a =
[[950 887 222 353 332 700 723 684 797 778 487 107]
 [653 687 678 492 561 734 641 559 661 646 762 724]
 [650 684 680 496 564 733 640 560 658 645 762 727]
 [486 448 459 664 587 397 499 590 477 494 366 408]
 [948 876 195 364 329 676 717 692 788 772 451  68]]
The entry directly above 717 is 499
The largest entry in the last column: 727
The smallest entry in the last row -> 68
Find the 3rd entry from the end, reading row by row.
Answer: 772
Find the first entry, reading row by row.
Answer: 950
The entry directly below the largest entry is 653
The bottom-left entry is 948
Find the entry just left of 778.
Answer: 797
The entry just left of the smallest entry is 451
The entry just right of the largest entry -> 887
Find the fourth entry, reading row by row.
Answer: 353
Find the entry just right of 723.
Answer: 684
Find the entry directly below 332.
Answer: 561
Find the entry directly above 658.
Answer: 661
The smallest entry in the first row: 107
The fourth entry from the end, reading row by row is 788
Find the entry just right of 364.
Answer: 329
The entry just left of 364 is 195
Find the entry just left of 692.
Answer: 717
Find the 5th-last entry, reading row by row.
Answer: 692

M =
[-217.79  -94.80   18.92 -225.35  -46.32  129.01   61.05   30.45  104.55
  -63.80  -16.90 -163.75]
The minimum? -225.35
The entry just right of -94.80? 18.92
The entry just left of the largest entry? -46.32
The entry just right of -217.79: -94.80
The entry just right of 30.45 -> 104.55

Questions about the table below.
1) Find the entry directly below the smallest entry.
2) Find the entry just right of -0.43.
3) Find the 1st entry on the diagonal from the top-right corner.
4) Find the first entry in reading order.
5) Find the smallest entry in the last row.
6) Find the last entry, reading row by row.
7) Find the 3rd entry, reading row by row.
8) Find the 2nd entry from the end, reading row by row.
[[ 0.06  0.54 -1.04 -0.43  0.00  0.06]
 [ 0.11 -0.38  1.06  0.56  0.15  0.10]
 [ 0.17  2.15  2.12 -2.08  0.12  0.08]
 [ 0.07  0.53 -0.82 -0.42  0.01  0.07]
 [ 0.08 -0.25  0.07  0.41  0.09  0.08]
 [ 0.05  0.54 -1.10 -0.42  0.00  0.06]
 [ 0.06  0.52 -1.06 -0.41  0.00  0.06]
 [ 0.12 -0.41  1.12  0.59  0.15  0.10]]
1) -0.42
2) 0.00
3) 0.06
4) 0.06
5) -0.41
6) 0.10
7) -1.04
8) 0.15

Read these off the grid that follows.
1) Give the entry just left of -31.9.
2) Give the entry just right of 50.2.
3) Give the smallest entry.
[[-17.0 -12.5 -22.6  -7.1  11.1 -33.5 -15.8  45.9  -6.6 -10.2 -22.1 -10.6
   -5.1]
 [-32.1 -31.9 -29.0 -21.6  26.7 -34.7 -32.6  22.6 -20.8 -29.2 -27.3 -28.9
  -18.6]
 [-13.4 -16.8  -4.7 -21.2  57.9   4.4 -14.8  -6.0 -22.3 -19.3  -5.1 -18.2
  -21.5]
 [ -5.8  -1.5 -12.6   5.8  -0.7 -25.2  -4.9  50.2   6.1  -0.9 -13.1  -0.1
    6.1]]
1) -32.1
2) 6.1
3) -34.7

W =
array([[188, 111, 130,  84,  70, 208, 115,  71, 118, 152, 158, 141, 104,
        165],
       [108, 120, 147,  88, 162, 107, 175, 113, 106, 139,  55,  49,  65,
        154]])
The entry just right of the largest entry: 115
Give the entry just left of 111.
188
Give the entry just left of 84.
130
Give the entry just right of 118.
152
The largest entry: 208
Give the entry just left of the largest entry.
70
Give the entry just right of 162.
107
Give the entry just left of the smallest entry.
55

A =
[[ 20.5 -39.9 -39.9  -6.3 -12.0  28.8  29.7  13.1  46.3]
 [-10.5 -12.7 -12.7   5.8   7.9   3.9   9.8 -11.5  -5.9]
 [ -4.4 -53.6 -53.6   5.6  -6.9 -28.8  35.0 -11.3  39.1]
 [ 26.4 -54.3 -54.3 -28.9 -11.1 -11.8  43.4  -7.4 -10.5]
 [-41.3  -5.7  -5.7   7.0 -23.6  20.2  36.5   1.5 -50.1]
 [-31.3  21.9  21.9  30.7  -0.2 -52.0 -17.6 -22.8 -20.8]
 [ 15.6  54.9  54.9  27.8 -10.4  43.4 -19.3  11.2  -0.7]
 [ 12.9  39.6  39.6   5.5  11.0   6.8   2.9   8.8  25.7]
 [-26.3  34.3  34.3  12.9 -19.6 -41.8  43.2  -3.4 -29.2]
 [ 21.2 -16.0 -16.0   4.2   5.1 -10.7 -57.5   4.9  53.5]
 [  0.5 -41.6 -41.6  17.6  -0.4 -12.2 -41.7 -15.6  22.4]]
The 1st entry, reading row by row -> 20.5
The entry directly above the centre entry -> -23.6
The 5th-last entry, reading row by row is -0.4
What is the largest entry in the last column?
Answer: 53.5
The entry just right of the centre entry is -52.0
What is the entry directly above 53.5?
Answer: -29.2
The entry in the bottom-left corner -> 0.5
What is the top-right entry?
Answer: 46.3
The entry in the bottom-right corner: 22.4
The entry just left of the centre entry is 30.7
What is the second entry on the main diagonal?
Answer: -12.7
What is the top entry of the column that holds the smallest entry?
Answer: 29.7
The entry just left of the smallest entry: -10.7
What is the smallest entry in the last column?
Answer: -50.1
What is the second-last entry, reading row by row?
Answer: -15.6
The entry just left of -41.8 is -19.6
The entry just right of -57.5: 4.9
The entry directly above the smallest entry is 43.2
The fifth entry in reading order is -12.0
The smallest entry in the first column is -41.3
What is the fourth entry from the end, reading row by row?
Answer: -12.2
The bottom entry of the column that holds the smallest entry: -41.7
What is the second entry on the diagonal from the top-right corner?
Answer: -11.5
The first entry in the row that holds the smallest entry -> 21.2
What is the entry just right of -17.6?
Answer: -22.8
What is the entry directly below 29.7?
Answer: 9.8
What is the entry just right of -12.0?
Answer: 28.8
The third entry on the diagonal from the top-right corner -> 35.0
The entry at the centre: -0.2
What is the fourth entry, reading row by row?
Answer: -6.3

Read these off the row that follows.
1) What is the entry just right of the smallest entry?
2) What is the first entry?
3) What is the last entry?
4) What is the entry just right of 44.8?
5) What is the fourth entry?
6) What is the minimum?
7) What is the second entry from the left?
8) What is the third-last entry?
[-48.5  44.8  -3.9 -24.1 -56.6   2.0  30.9 -34.1   9.6 -60.7 -55.9  22.8
  19.8  23.0  29.6 -26.5]
1) -55.9
2) -48.5
3) -26.5
4) -3.9
5) -24.1
6) -60.7
7) 44.8
8) 23.0

data =
[[5 5 5 5 5 6 5 5 4 5 1]
 [5 5 5 5 5 5 5 7 5 5 3]
 [5 5 5 5 5 2 5 8 4 5 8]
 [5 5 5 4 5 2 4 8 4 5 8]
 [5 5 5 5 5 7 4 1 4 5 1]
 [5 5 5 5 5 7 5 6 6 4 3]
 [5 5 5 5 5 3 4 5 5 5 7]
 [5 5 5 5 5 6 5 7 5 5 3]
 [5 5 5 5 5 5 5 1 5 5 6]
 [5 5 5 5 5 7 4 5 5 5 7]]
Which number is the smallest entry in the first row? 1
The entry in the bottom-left corner -> 5
The last entry, reading row by row is 7
Which number is the first entry, reading row by row? 5
The 2nd entry, reading row by row is 5
Which number is the third entry from the end, reading row by row? 5
The 5th entry from the end, reading row by row: 4
The second entry on the main diagonal is 5
The 4th entry in reading order -> 5
Which number is the largest entry in the first row? 6
The fourth entry from the end, reading row by row -> 5

Questions about the matrix below. Rows and columns are numbered from 1.
1) Which number is the top-right entry?
2) Which number is the smallest entry?
3) Which number is the entry in row 1 and column 1?
4) Which number is the maximum?
5) Which number is the entry at row 1, column 2?
6) Which number is the entry directly below 0.177?
7) Which number is the entry at row 2, column 1?
8) Which number is the entry directly below -0.015?
 0.082  -0.116   0.108   0.045
 0.147  -0.023   0.051  -0.010
 0.190  -0.093  -0.015   0.215
 0.177  -0.048   0.008   0.208
 0.094   0.161   0.088   0.078
 0.132   0.017   0.058   0.042
 0.006  -0.145   0.146   0.145
1) 0.045
2) -0.145
3) 0.082
4) 0.215
5) -0.116
6) 0.094
7) 0.147
8) 0.008
